[  19   34  -67  -42  -66    9  -47   34    5   46   16  -26    5   -2
  -41   -5   11 -103  -42  -16   31   16   10   -7   23   -5   -7    5
  -39   -2    0  -58   18   51   23  -47  -54   51   28] -> 9
[  3 -84 -38   6   6   6 -26  90  89  -5  -8 -48   6 -34 -30 -42 -21  13
  15   5 -16  -2  20 -23 -18   2  36 -66   1  76 -66 -22  11 -37  52  41
  16  38  58] -> 1
[ 22 -66 -77   8  15  15 -28  72  49  15  14 -34  29 -40 -19 -29  -3  21
  32  15 -17 -26  14 -27   0   7  34 -52   3  80 -89 -10  -1 -27  55  29
  -1  39  47] -> 5
[ 38  64 -47 -10 -62 -10 -33  63   1  20  14 -23   3   2 -36  -4  42 -57
  -5  -2  25 -10   3   4 -10   4 -30  -6 -28 -18  -3 -34  39  47  46 -25
 -59  12  58] -> 9
[  5  64   3  33  12  17 -42  14 -15  23  10 -12 101  23  26  49  42 -57
  25 -36   2  46   9 -22 -31   6 -40 -34 -11  -1  -8  25 -50 -77 -50  23
  -2  53 -14] -> 0
[ 11 -81 -61  10  17  -2 -11  68  88   0   0 -43  37 -38 -21 -30 -10  16
  12   0 -16   3  15 -21  -7   9  30 -60  10  66 -60 -21 -12 -28  28  38
  19  64  50] -> 8
[ 18 104 -15  39  14  16 -42  49   3 -19  -4 -47  60  22  33  36  27 -47
  13 -33   8  65  25 -24  -5 -16 -29 -43 -33 -21  -4  -5 -65 -75 -60  21
   5  40 -28] -> 2
[ 14  79 -18  41  15   8 -48  43 -16  -9  -4 -46  67  42  19  33  23 -49
  37 -30  12  43  19 -25 -11 -17 -22 -51 -34 -19 -17  -2 -62 -48 -54  32
  11  51 -28] -> 6
[   6   22  -53  -52  -59    5  -50   32    1   60   11  -31   10   -1
  -38  -26  -13 -100  -49  -22   24   22   10   -6   18  -10   -9   -4
  -42   16  -22  -61   26   48   36  -35  -61   53   25] -> 1
[ 16 -89 -57   3   8  -2 -17  79  74  -1  -3 -29  13 -37 -26 -28  -9  20
  24  13 -12  -7   9 -31  -5  -6  28 -59   8  64 -62 -18 -10 -31  44  33
   9  43  49] -> 3
[ 29  82 -29  47  18  12 -25  39 -10   1  -1 -37  71 -13  20  25  39 -42
  20 -20   0  50  14 -27  -7   2 -36 -56 -30 -21  -6  -8 -62 -61 -69  40
  23  21 -24] -> 7
[ 23 104 -26  37  24  23 -36  41 -43  -3  -2 -30  81  12  22  30  37 -33
  37 -26  -6  44  13 -24   2 -17 -37 -39 -19 -18 -36   3 -47 -47 -58  38
  -2  19 -24] -> 5
[ 45  15 -13  55  -1   9 -62  36  30  51  11 -60  -4  13 -14 -42 -17  -2
  37 -28 -29  -2  48  -2 -17   0  29  13   8  32   1  10   6  -5 -27 -37
 -52 -17  14] -> 5
[ 29 -21 -33  20 -15   5 -39  38  89  50  22 -64  14 -13 -18 -69 -43 -26
   3 -23 -12  38  59   0   4  25  26   6 -12  59  16  -4   6   3 -38 -27
 -32  -9   4] -> 9
[ 28 -13 -35  29  -3  21 -46  30  62  62  24 -65   8  -4  -7 -64 -45  -4
  18 -27 -11  34  64   8   2  20  28  21 -22  67  -6  15  19   8 -42 -28
 -51 -42  27] -> 5
[ 24 -32 -25  25  24   6 -52  79  95  -1   5 -55  25 -43 -11 -65  -5   4
  28  -3   4 -17  36 -36 -22  -7  28 -71 -20  56 -52 -66  11 -37  -2  12
  28  43  36] -> 7
[ 18  31 -60 -61 -59   3 -44  44   4  55  10  -3  10   1 -29  -9  12 -96
 -42 -29  21  26  -3  -6  18 -16 -12  12 -30  -4 -11 -52  22  75  20 -31
 -56  51  24] -> 0
[ 25 -84 -52   8   6  -6 -20  93  81 -13  -3 -35  12 -18 -32 -19 -18  29
  28   2 -12 -19  13 -22  -1 -16  35 -56   6  64 -71 -16 -27 -22  54  39
  27  52  41] -> 6
[ 33  50 -60 -20 -51 -22 -31  58  -1  18  13 -15 -10  -4 -22 -16  39 -68
  -7 -15  31  -2  -8  -9   1  12 -30   2 -46 -12  -3 -34  37  56  55  -7
 -53   7  58] -> 7
[  22   13  -86  -49  -68   -4  -31   43  -11   54   16  -23   20  -19
  -31  -13   14 -101  -39  -17   25   13  -10  -19   27  -15  -15   -4
  -29   -4   -3  -58   11   54   29  -26  -49   32   31] -> 3
[ 24 -25 -28  18 -22  10 -28  22  74  68  23 -72  11  -9  -7 -73 -55 -27
   0 -31 -20  31  51   9   4   8  37  17  -9  49  17   0   4  -7 -52 -44
 -32   7  -2] -> 4
[  8  73  -2  46  15   5 -29   5 -33  12   9 -33 108  23  31  46  45 -47
  18 -46  -1  44  14 -14 -22  21 -46 -41 -12  -8   8  17 -56 -71 -58  24
   0  39   5] -> 8
[ 12  67 -35  34   5  10 -42  35 -19   1   0 -30  72   7  25  33  40 -66
  21 -23   6  51   4 -34 -13  -2 -30 -41 -26 -16  -1   4 -51 -66 -48  34
   7  41 -16] -> 3
[ 27   3   6  51   3  14 -45  43  56  43   0 -60  -2   9 -20 -43 -18  11
  37 -27 -35   2  45  -4  -7  -7  36  12  12  30  -8  10  16 -14 -25 -38
 -47 -18   6] -> 5
[ 38 -19 -16  58  -7 -15 -45  33  68  40   6 -58  -5  -1 -22 -38 -28  -5
  34 -21 -18   6  40 -10 -33   0  25  -5   3  29  13  -2  -4 -20 -22 -35
 -40 -33  17] -> 3
[ 17  32 -73 -42 -63   5 -43  38   6  42  10 -23  -2   3 -39  -6  10 -99
 -37 -20  33  32   8 -12  28  -6 -14  -3 -46  -1 -16 -55  14  59  32 -32
 -61  35  26] -> 9
[ 31  -8 -36  27  -7  -7 -52  50 106  52  25 -68  20  -2 -16 -65 -47 -14
  18 -26 -15  34  59  12  -5   6  24  15 -20  54   5  10  -2   6 -37 -32
 -33   5  19] -> 6
[ 10 -55 -44  26  22  -3 -61  63  84  -9   7 -62  19 -15  -1 -67 -22  10
  21 -17 -12 -19  40 -21 -21  -5  30 -64  -6  67 -50 -55   4 -26   3  15
  15  55  49] -> 8
[ -2  69  17  38   9  14 -46   9 -21  18   5 -35  84  12  17  23  25 -51
  22 -40  10  54   7 -20 -37   4 -42 -46 -27   6  -2  15 -40 -90 -42  28
   4  35  -6] -> 1
[ 14  71 -16  47  16   7 -34  18 -26   3  10 -36 108  18  22  44  50 -44
  22 -41  -6  40  12 -17 -27  14 -48 -44  -3  -8  -1  18 -53 -72 -51  37
   0  42   5] -> 8
[ 25  31 -63 -44 -66  11 -53  39  23  46  19 -29  -1   1 -21   2  -7 -88
 -55 -17  34  28   6 -13  20 -20 -11   4 -34  -9  -3 -51  16  40  26 -42
 -51  51  21] -> 2
[ 18  23 -70 -53 -74   6 -26  35   1  56  12 -28  14   9 -26   8  -4 -99
 -37 -20  15  17  -5  -4  27 -19  -4   2 -34 -17  -8 -38  21  47  28 -43
 -57  48  18] -> 4
[  7  87 -35  35  22   8 -29  29 -12  -5  -1 -50  85  10  38  22  41 -55
  19 -33  -4  61  21 -16  -2  -2 -32 -47 -29 -18  -1  -8 -58 -46 -71  36
  11  50 -16] -> 8
[ 34   0  11  57   1  -2 -40  38  88  31  -7 -51  -3   1 -29 -39 -18  -1
  32 -23 -21  11  49  -7 -25  11  35  -8  10  20  15  -9  13 -27 -28 -38
 -32 -25  -4] -> 9
[  3  57   3  28  -4  15 -34  13 -32  18   7 -33  89  29  19  35  25 -55
  20 -50   3  50   3 -20 -20   0 -27 -45 -27  -3  -3  23 -53 -85 -53  10
  -2  51 -17] -> 4
[ 28  56 -58 -21 -54 -10 -51  57  -7  35  21 -25  14   2 -11 -10  24 -65
  -7   4  28 -16  13   5 -16   6 -37 -16 -38   0 -20 -35  51  37  69  -9
 -67  13  62] -> 1
[ 13  28 -67 -49 -61  10 -49  37   4  60  18 -30   3  -6 -31 -25 -19 -86
 -49  -8  32  13  14  -6  18 -11 -21  -5 -34   4 -17 -60  39  43  25 -31
 -58  41  29] -> 1
[ 27 -13 -30  19  -7   3 -53  40 101  40  24 -73   0   1  -7 -54 -69 -18
  -7 -30  -3  44  62  -2   3   6  23  15 -15  54  25  -3  -4 -12 -50 -38
 -38 -11  11] -> 2
[ 17 -39 -44  16  18   0 -57  67  78   2   1 -63  21 -12   4 -62 -19   2
  16 -14  -6 -20  34 -34 -19  -4  25 -83  -2  52 -58 -61  12 -25  -1  17
  23  59  42] -> 8
[ 10 -44 -34  13  24   3 -49  76  78 -10   2 -54   1 -32 -14 -65 -19   9
  17 -12   0 -18  26 -41  -4 -17  20 -73 -21  71 -63 -63  -4 -28   6  21
  27  42  38] -> 7
[ 21  78 -19  41  18   9 -29  34 -13   1   2 -36  76 -10  11  20  42 -45
  17 -30   0  50   6 -35  -8  -9 -41 -54 -23 -19  -8  -7 -65 -67 -67  33
  20  34 -27] -> 7
[ 11  95 -28  29  20   5 -41  46   2  -4  -2 -28  71   9  40  23  43 -55
  33 -24   1  53  16 -22 -19 -19 -30 -48 -33 -17 -10  -1 -52 -49 -59  27
  15  41 -23] -> 0
[ 29   2  14  41  -7  -4 -49  39  58  44   1 -53  -8  26   0 -40 -16 -15
  29 -35 -33  -4  53   2 -23  -7  22   1  11  26  15  -1  -3  -9 -30 -39
 -32  -9  12] -> 0
[ 23 -24 -26  19 -10  -6 -52  22  76  61  21 -63  -1  -7  -8 -81 -75 -26
  -3 -24  -7  38  63   5  -9  20  18   7 -21  65   9  -7  12  -2 -29 -23
 -33 -16  17] -> 1
[  9  64  -2  48   0  12 -28   6 -32  24   3 -16  98   3  17  49  46 -44
  27 -30  14  49 -13 -30 -32   7 -48 -52 -26 -14  -3  18 -51 -89 -43  30
   0  19  -9] -> 3
[ -1  65   4  33  -3  25 -37  15 -29  17   5 -38  84  29  21  44  26 -54
  17 -48   1  54   3 -22 -19  -5 -31 -47 -26  -2  -8  23 -52 -78 -54  18
  -5  46 -14] -> 4
[  6  72   4  55  15  26 -35  12 -45  29  10 -25  93  11  15  39  49 -41
  34 -44   2  54   0 -32 -12   4 -29 -25 -11   1 -17  29 -51 -79 -43  19
 -10  35  -6] -> 5
[  2  67   3  48  18  10 -42  15  -5   8  12 -34 100  28  23  35  32 -40
  12 -46   5  58  14 -22 -30  26 -39 -41 -15   2  -7  20 -38 -72 -56  25
  -4  55   1] -> 8
[ 19  73 -31  36  18   9 -40  41   1   5  -1 -37  74  20  17  38   9 -46
  27 -25  13  45  13 -34  -1 -21 -26 -55 -18 -26 -12  -8 -54 -48 -63  32
  18  43 -30] -> 6
[ 33  45 -41 -29 -62 -20 -34  56   3  26   9  11  -1  15 -26  -1  43 -62
  -3 -10  30  -1  -1  16 -23   1 -29  22 -32 -15  -8 -14  44  61  61 -18
 -66  20  64] -> 0
[ 31  -8 -20  30 -10   6 -48  48 113  38  19 -79  14  -3 -11 -59 -51 -20
   2 -24 -14  40  67   6  -8   6  26  12 -13  46  15  -3   4 -18 -42 -36
 -39 -11  10] -> 2
[ 33 -10 -31  22  -9   5 -47  41  88  45  22 -58  18 -11 -17 -70 -46 -18
   4 -28 -10  42  62   6   3  30  22  10 -19  60  14  -6   4  -5 -51 -24
 -35  -9   3] -> 9
[ 23 -20 -36  14  -9  -3 -48  33  94  63  28 -53  11  -2   0 -79 -40 -25
  12 -28 -21  38  61   7  -9   2  19  11 -12  52   6   3   4   4 -47 -42
 -40  -5  11] -> 0
[ 15  97  -3  44  17  14 -48  48   3 -17  -6 -51  64  27  33  34  24 -51
  19 -37   3  66  19 -29 -12 -12 -32 -47 -26 -17   0   1 -60 -69 -59  36
   8  37 -22] -> 2
[ 13 -50 -27  29  20   7 -58  83  99  -6   4 -61  17 -36  -8 -69  -6   1
  28  -6  -5 -19  35 -35 -17  -8  36 -74 -27  65 -54 -61   3 -42   9  14
  26  51  37] -> 7
[  6  64   1  30  14   3 -35  13 -28  14   7 -10  97  22  25  42  49 -53
  36 -35   7  50   7 -19 -36   2 -46 -39 -20   0  -6  28 -56 -63 -41  28
  -2  40   0] -> 0
[  8  67  19  57   3  11 -33  12 -27  19   4 -27 101  34  18  52  31 -47
  29 -36  12  35   8 -14 -24  14 -33 -41 -30  -7  -6  19 -60 -74 -40  29
  12  45  -8] -> 6
[ 18 -30 -42  25  -9  -5 -47  32  97  61  30 -70   9  -2 -18 -59 -55 -24
  14 -22  -7  39  50   2  -3   0  29  12 -17  53  13   7  -1  18 -33 -36
 -31   6  26] -> 6
[ 16  97 -17  29  17  20 -40  45  -2 -13  -6 -47  66  17  24  45  16 -40
   8 -23  11  54  22 -29  -5 -20 -35 -56 -22 -21  -5  -4 -60 -71 -70  26
   5  37 -32] -> 2
[ 40  17 -13  64   6   6 -63  30  40  57  14 -50  10  -3 -13 -53 -11   5
  39 -31 -24  -7  52   0 -20  11  28  15   4  44  -3   2  10 -20 -20 -43
 -59 -23  18] -> 5
[ 38  67 -56 -18 -59  -8 -55  61  13  17  21 -29   1  14 -14   8  22 -68
 -19  -6  33   3   8   6 -15   2 -30   5 -41 -12  -3 -28  36  44  53 -19
 -65  19  59] -> 2
[ 35 -21 -48  28  -8   9 -57  40 114  54  23 -74   4  -5 -19 -63 -62 -17
  10 -16 -12  33  65   8  -8   1  29  16 -15  54  -3   7   5   6 -44 -22
 -21  -1  13] -> 6
[  5  82  11  31  15  12 -41  14 -22  23   4 -14  90  17  28  35  55 -54
  32 -45   4  53   1 -25 -37  -5 -42 -42 -17  -4  -8  19 -53 -69 -50  22
   4  48  -9] -> 0
[ 21  20 -77 -55 -66   4 -43  36   3  65  18 -26   8  -8 -34  -8   2 -92
 -37 -13  35  16 -11 -22  16 -12 -11  -6 -36  -1 -10 -48  23  45  21 -44
 -56  54  25] -> 3
[ 30  41 -50 -36 -65   5 -52  51  13  32  11 -34   5  11 -28   7   9 -95
 -45 -23  33  23  14  -7  10 -15 -11   8 -35  -7   0 -47  13  44  35 -34
 -55  40  32] -> 2
[ 28  56 -57 -23 -43 -17 -42  45   8  27  13 -16  17  10 -11  -2  36 -61
 -12 -12  28  -5   4   5 -12  17 -27   3 -28 -12  -4 -32  55  60  50 -15
 -61  35  65] -> 8
[ 28 -17 -43  27  -1  -8 -45  22 102  56  25 -67  29 -14  -1 -72 -42 -20
  -2 -30 -19  44  66   8  -7  22  17  14  -7  55  15   3   6   2 -46 -30
 -32  -2  18] -> 8
[ 12  57   3  39  -1   7 -29  15 -38  17   8 -25  97  16  15  45  41 -48
  29 -31   9  50  -4 -32 -26  -6 -54 -51 -15 -13  -2  20 -56 -76 -45  30
   1  26  -1] -> 3
[ 26 -35 -46  14 -18   6 -38  20  82  71  27 -70   8 -14 -12 -77 -55 -28
   5 -35 -13  43  54   4  -7   5  35  12 -11  54  19   9   3 -12 -56 -49
 -37  -5  14] -> 4
[ 15  74 -18  15  11  14 -26  30 -26   4  -5 -40  77  10  16  38  15 -54
  14 -18   5  39  21 -22 -12  -8 -33 -58 -17 -15 -10  -7 -45 -70 -51  27
  13  26 -28] -> 1
[ 37 -36 -43  23 -16  -1 -41  23  74  69  23 -58  13 -22 -23 -77 -56 -19
   4 -30  -6  34  46  -3  -4  12  22  16  -9  54  21  -8  -4 -12 -59 -31
 -39 -14   6] -> 3
[ 18  92 -12  39  28  12 -20  35 -16  -1   1 -37  81  -5  17  37  38 -38
  19 -25   0  48  10 -32   1  -5 -40 -53 -28  -8 -15  -5 -72 -67 -66  30
  17  44 -28] -> 7
[  3  55   1  44   3  12 -28   9 -28  25   6 -25  95   7  14  37  49 -52
  29 -40  10  57  -9 -34 -30   7 -38 -44 -22  -5  -2  19 -52 -84 -43  24
  -5  26  -9] -> 3
[  7  93 -17  29  13  18 -39  42  -4 -13  -8 -39  64  10  24  23  37 -53
  20 -32  10  58  20 -35   0  -6 -32 -62 -34 -12  -9 -12 -48 -62 -61  28
  17  23 -27] -> 9
[  9  68  -4  29   4  12 -13  -3 -41  32  10 -35  98  15  17  51  24 -55
  29 -34   4  42  -8 -23 -24   1 -39 -46 -10  -8   2  31 -56 -80 -55  18
   6  49  -9] -> 4
[ 43  -2 -20  50  -3   0 -61  41  81  48   9 -62   3  18 -16 -31 -32  -8
  34 -16 -18 -16  53   2 -25   5  33   2   4  28   3   3   8 -12 -16 -28
 -33   4   4] -> 6
